[[ 0.30  2.53 -0.50 -4.42  4.07  2.15]
 [-2.68 -1.41 -0.74 -0.39  1.74 -0.09]
 [-0.38 -0.15 -1.92 -1.94 -1.89 -2.33]
 [-3.14  3.39  0.35  3.65  4.07 -2.72]
 [ 2.47  2.34 -1.32 -1.06 -0.27  5.30]
 [ 3.74 -1.46 -2.57 -1.28 -6.79  2.43]]
->
[[ 2.15 -0.09 -2.33 -2.72  5.30  2.43]
 [ 4.07  1.74 -1.89  4.07 -0.27 -6.79]
 [-4.42 -0.39 -1.94  3.65 -1.06 -1.28]
 [-0.50 -0.74 -1.92  0.35 -1.32 -2.57]
 [ 2.53 -1.41 -0.15  3.39  2.34 -1.46]
 [ 0.30 -2.68 -0.38 -3.14  2.47  3.74]]

[[ 3.77 -1.41 -0.26 -3.25 -0.41 -4.48 -0.02 -1.91 -0.78  0.10 -0.16  1.41]
 [ 0.78  2.98 -0.25 -0.19  0.32  0.54 -1.14  0.78 -6.96  5.62  1.43  0.58]
 [-1.54 -2.48  1.62 -2.36 -4.31  0.07  1.24 -0.39 -0.74  0.13 -1.93 -0.64]
 [-0.61  4.37 -1.25 -1.20  2.99  1.88 -1.12 -2.87 -1.81 -2.60 -0.17  2.59]]
->
[[ 1.41  0.58 -0.64  2.59]
 [-0.16  1.43 -1.93 -0.17]
 [ 0.10  5.62  0.13 -2.60]
 [-0.78 -6.96 -0.74 -1.81]
 [-1.91  0.78 -0.39 -2.87]
 [-0.02 -1.14  1.24 -1.12]
 [-4.48  0.54  0.07  1.88]
 [-0.41  0.32 -4.31  2.99]
 [-3.25 -0.19 -2.36 -1.20]
 [-0.26 -0.25  1.62 -1.25]
 [-1.41  2.98 -2.48  4.37]
 [ 3.77  0.78 -1.54 -0.61]]

[[-0.92  4.95 -3.69  6.78  3.72 -1.10]
 [ 3.00  0.82  1.03  2.51 -2.47 -3.63]
 [ 1.48  1.69  1.09  1.20 -4.07 -5.90]
 [-0.07  3.38 -1.49  3.81  2.16 -2.60]
 [-0.48  0.30  2.87  3.18  1.15 -0.24]
 [-0.04 -2.18  2.29 -0.80  1.62  5.06]
 [ 2.69  1.86  0.88  3.97 -0.57 -4.15]
 [-1.18 -0.56  0.44 -1.71 -1.47 -0.51]
 [ 1.75 -0.39 -0.56  0.24 -1.84 -1.01]]
->
[[-1.10 -3.63 -5.90 -2.60 -0.24  5.06 -4.15 -0.51 -1.01]
 [ 3.72 -2.47 -4.07  2.16  1.15  1.62 -0.57 -1.47 -1.84]
 [ 6.78  2.51  1.20  3.81  3.18 -0.80  3.97 -1.71  0.24]
 [-3.69  1.03  1.09 -1.49  2.87  2.29  0.88  0.44 -0.56]
 [ 4.95  0.82  1.69  3.38  0.30 -2.18  1.86 -0.56 -0.39]
 [-0.92  3.00  1.48 -0.07 -0.48 -0.04  2.69 -1.18  1.75]]

[[2.69 0.24 0.24]
 [0.89 2.70 0.93]
 [1.27 0.48 0.32]
 [0.47 0.76 5.46]
 [0.46 0.16 0.16]
 [0.45 0.32 1.69]
 [0.26 0.11 0.99]
 [0.31 0.20 0.79]
 [1.46 0.91 0.71]]
->
[[0.24 0.93 0.32 5.46 0.16 1.69 0.99 0.79 0.71]
 [0.24 2.70 0.48 0.76 0.16 0.32 0.11 0.20 0.91]
 [2.69 0.89 1.27 0.47 0.46 0.45 0.26 0.31 1.46]]

[[ 1.35 -0.56 -3.92 -1.08 -2.46 -4.76  2.23 -0.17 -0.94  2.53 -1.90  0.00
   4.60]
 [ 3.47 -0.37 -5.71  0.00 -3.88 -0.69  3.11  0.64  1.55 -1.19 -3.58 -3.01
  -0.95]
 [ 1.17 -0.72 -4.84 -2.72 -3.07  0.00  4.31  1.81 -2.74 -2.32 -0.98  0.29
   0.41]
 [ 0.75 -0.47 -1.91  1.94 -0.74 -0.74  0.77  1.53 -0.24 -0.49 -1.27 -1.21
   4.85]
 [ 0.00 -3.33 -4.61 -0.70 -2.01 -5.27  2.65  0.00  0.00 -0.49 -0.20 -0.49
   1.65]
 [ 3.30  0.12 -2.56  0.91 -3.46 -5.73  0.21 -2.08 -2.24  3.51 -0.43  0.00
   2.88]]
->
[[ 4.60 -0.95  0.41  4.85  1.65  2.88]
 [ 0.00 -3.01  0.29 -1.21 -0.49  0.00]
 [-1.90 -3.58 -0.98 -1.27 -0.20 -0.43]
 [ 2.53 -1.19 -2.32 -0.49 -0.49  3.51]
 [-0.94  1.55 -2.74 -0.24  0.00 -2.24]
 [-0.17  0.64  1.81  1.53  0.00 -2.08]
 [ 2.23  3.11  4.31  0.77  2.65  0.21]
 [-4.76 -0.69  0.00 -0.74 -5.27 -5.73]
 [-2.46 -3.88 -3.07 -0.74 -2.01 -3.46]
 [-1.08  0.00 -2.72  1.94 -0.70  0.91]
 [-3.92 -5.71 -4.84 -1.91 -4.61 -2.56]
 [-0.56 -0.37 -0.72 -0.47 -3.33  0.12]
 [ 1.35  3.47  1.17  0.75  0.00  3.30]]

[[-2.44  6.58 -3.65]
 [-4.09 -3.37  1.45]
 [-3.50  7.12  2.24]]
->
[[-3.65  1.45  2.24]
 [ 6.58 -3.37  7.12]
 [-2.44 -4.09 -3.50]]

[[-0.65  0.80 -6.02 -3.55 -1.88 -4.63 -0.79 -1.91 -0.71]
 [ 1.48  2.55 -0.58  3.57 -0.13 -1.07  2.97 -0.32 -3.77]
 [ 0.58 -5.63 -1.16  2.88 -0.51 -2.31 -0.76  4.57  1.32]
 [-6.94  4.52  0.98  0.40  1.03  1.98  3.07 -3.34  4.02]
 [-1.93  0.48  4.58  1.40  4.73 -3.05  6.75  6.23  0.10]]
->
[[-0.71 -3.77  1.32  4.02  0.10]
 [-1.91 -0.32  4.57 -3.34  6.23]
 [-0.79  2.97 -0.76  3.07  6.75]
 [-4.63 -1.07 -2.31  1.98 -3.05]
 [-1.88 -0.13 -0.51  1.03  4.73]
 [-3.55  3.57  2.88  0.40  1.40]
 [-6.02 -0.58 -1.16  0.98  4.58]
 [ 0.80  2.55 -5.63  4.52  0.48]
 [-0.65  1.48  0.58 -6.94 -1.93]]
